Below are the code and all the weights of a small trained network. Each question names an input and a target symbol and asks about switching units off, where a switched-off unit gives its printed mean instead of its output.

import numpy as np


def w(rows, s, z=0):
    codes = np.array(rows[::2]) - 128.0
    scale = np.full(codes.shape[1], s)
    scale[-1] = z or s
    return codes * scale


def f(y):
    return np.maximum(y, 0)


def softmax(a):
    e = np.exp(a - a.max(-1, keepdims=True))
    return e / e.sum(-1, keepdims=True)


def log_softmax(a):
    a = a - a.max(-1, keepdims=True)
    return a - np.log(np.exp(a).sum(-1, keepdims=True))


def net(x, mask):
    ids = ['Γαελπτφ'.index(c) for c in x.split()]
    T = len(ids)
    res = E[ids] + P[:T]
    q, k, v = (res @ M[0].T for M in (Q, K, V))
    z = softmax(np.where(np.tri(T) > 0, q @ k.T / 4**0.5, -1e9)) @ v
    res = res + np.where(mask[0], z, O[0][:, -1]) @ O[0][:, :-1]
    y = f(res @ A[0][:, :-1].T + A[0][:, -1])
    res = res + np.where(mask[1:9], y, B[0][:, -1]) @ B[0][:, :-1]
    return log_softmax(res[-1] @ U[:, :-1].T + U[:, -1])


Q, K, V, O, A, B = {}, {}, {}, {}, {}, {}
E = w([
[121,115,68,53,114,33],'Γ',
[161,165,174,94,7,147],'α',
[134,179,85,69,84,91],'ε',
[150,85,143,90,102,229],'λ',
[32,41,121,114,126,158],'π',
[210,162,181,116,191,147],'τ',
[178,143,112,145,50,232],'φ',
],0.018)
P = w([
[96,76,200,156,20,145],'0',
[65,96,65,133,106,48],'1',
[70,111,164,48,127,205],'2',
[153,106,167,165,88,147],'3',
[98,139,40,146,131,46],'4',
[123,140,115,19,169,208],'5',
[190,135,140,159,134,153],'6',
[137,163,20,154,134,44],'7',
[166,166,85,3,198,214],'8',
[197,136,141,155,152,142],'9',
],0.012)
Q[0] = w([
[136,137,141,175,126,114],'head 0',
[153,128,132,8,101,148],'head 0',
[129,141,148,81,143,167],'head 0',
[131,95,146,132,118,149],'head 0',
],0.017)
K[0] = w([
[62,98,199,101,121,120],'head 0',
[247,232,97,125,103,125],'head 0',
[209,207,101,160,125,199],'head 0',
[154,100,131,125,166,172],'head 0',
],0.011)
V[0] = w([
[206,254,173,185,128,139],'head 0',
[106,134,144,58,44,74],'head 0',
[167,152,160,193,177,6],'head 0',
[135,178,195,48,131,98],'head 0',
],0.007)
O[0] = w([
[83,86,150,156,5,132,159],'head 0',
[183,120,17,128,156,113,236],'head 0',
[146,118,192,138,52,18,1],'head 0',
[254,38,147,88,48,97,172],'head 0',
],0.0072,0.0064)
A[0] = w([
[2,105,129,151,164,23,44],'neuron 0',
[176,140,145,140,116,231,124],'neuron 1',
[93,100,175,133,134,191,44],'neuron 2',
[114,128,85,173,91,124,185],'neuron 3',
[173,115,140,140,205,165,218],'neuron 4',
[17,173,39,121,96,14,254],'neuron 5',
[154,172,131,68,163,40,10],'neuron 6',
[196,79,145,206,88,80,176],'neuron 7',
],0.0096,0.0033)
B[0] = w([
[128,114,243,59,145,120,144],'neuron 0',
[53,134,110,206,173,102,253],'neuron 1',
[254,194,168,95,130,120,175],'neuron 2',
[183,99,81,78,36,86,167],'neuron 3',
[146,106,179,38,68,58,195],'neuron 4',
[189,182,188,232,116,204,214],'neuron 5',
[26,68,95,143,166,71,164],'neuron 6',
[55,77,150,97,219,126,176],'neuron 7',
],0.0092,0.011)
U = w([
[92,111,9,146,151,100,126],'Γ',
[59,36,53,73,107,148,179],'α',
[207,137,170,82,29,109,87],'ε',
[107,189,158,139,177,189,145],'λ',
[98,97,88,63,155,103,247],'π',
[100,111,173,185,139,72,84],'τ',
[132,154,95,205,114,151,2],'φ',
],0.011,0.003)

Each question gives the input, a string of symbols that net reads in full, and the target symbol t.
The units are the heads (4 rows each of Q, K, V and O) and the neurons (one row each of A and B). Each row of codes is followed by its name. A weight is (code - 128) times the scale printed after its matrix; where a second scale follows, it is the last column's (O, A, B and U).
mask holds one flag per unit, heads first, then neurons. A switched-off unit (its flag False) gives its mean, the last column of its rows in O or B, instead of its output. The means were averaged over made-up inputs and are rounded, as every weight is.
A unit's drop is (log p(t) with every unit on - log p(t) with that unit switched off) / (log p(t) with every unit on - log p(t) with every unit switched off).
The circuit of an input: a set's keep is (log p(t) with only the set's units on - log p(t) with every unit switched off) / (log p(t) with every unit on - log p(t) with every unit switched off). Starting from all 9 units, units are removed one at a time, each time the one whose removal leaves the highest keep (on an exact tie, the one counted first), for as long as the keep stays at least 0.8.
circuit, biggest first: the units of the circuit, biggest drop first
unit that matters most: the unit with the biggest drop
k most important neurons: the k neurons with the biggest drops, biggest first
drop of u: that unit's drop, to one decimal
input λ λ τ Γ ε Γ, target Γ: unit that matters most => neuron 6
input α α ε λ φ Γ, target λ: circuit, biggest first => (head 0; neuron 5)
input φ ε Γ π, target π: circuit, biggest first => (head 0; neuron 5; neuron 4; neuron 2)
input φ Γ ε π λ λ τ Γ π, target ε: circuit, biggest first => (head 0; neuron 2)
input ε λ ε ε ε π α τ Γ, target ε: 3 most important neurons => (neuron 1; neuron 5; neuron 7)
input α φ τ Γ τ, target π: circuit, biggest first => (neuron 5; neuron 4)
input α π π ε π α, target α: circuit, biggest first => (neuron 5; neuron 2)
input π λ ε ε α φ φ τ π, target λ: circuit, biggest first => (head 0; neuron 2)
input α ε Γ α φ τ α α τ τ, target τ: 4 most important neurons => (neuron 7; neuron 1; neuron 3; neuron 2)
input α α ε π λ λ ε λ α λ, target α: 2 most important neurons => (neuron 5; neuron 1)
input λ τ φ ε Γ ε φ α φ α, target φ: circuit, biggest first => (neuron 1; neuron 4)
input λ π τ λ α α α τ α λ, target α: 2 most important neurons => (neuron 5; neuron 7)
input π α α, target α: circuit, biggest first => (neuron 5; head 0)
input ε φ λ, target λ: 4 most important neurons => (neuron 2; neuron 1; neuron 3; neuron 6)
input φ Γ α ε π, target λ: most important neuron => (neuron 5)
input φ α Γ, target λ: circuit, biggest first => (neuron 5; head 0)
input Γ α Γ α α α α τ π, target ε: circuit, biggest first => (head 0; neuron 1)
input Γ τ λ, target ε: drop of neuron 2 => 0.5
input Γ π φ α α λ π τ ε, target ε: drop of neuron 1 => 0.4
input φ α ε ε φ ε, target λ: drop of neuron 5 => 0.2
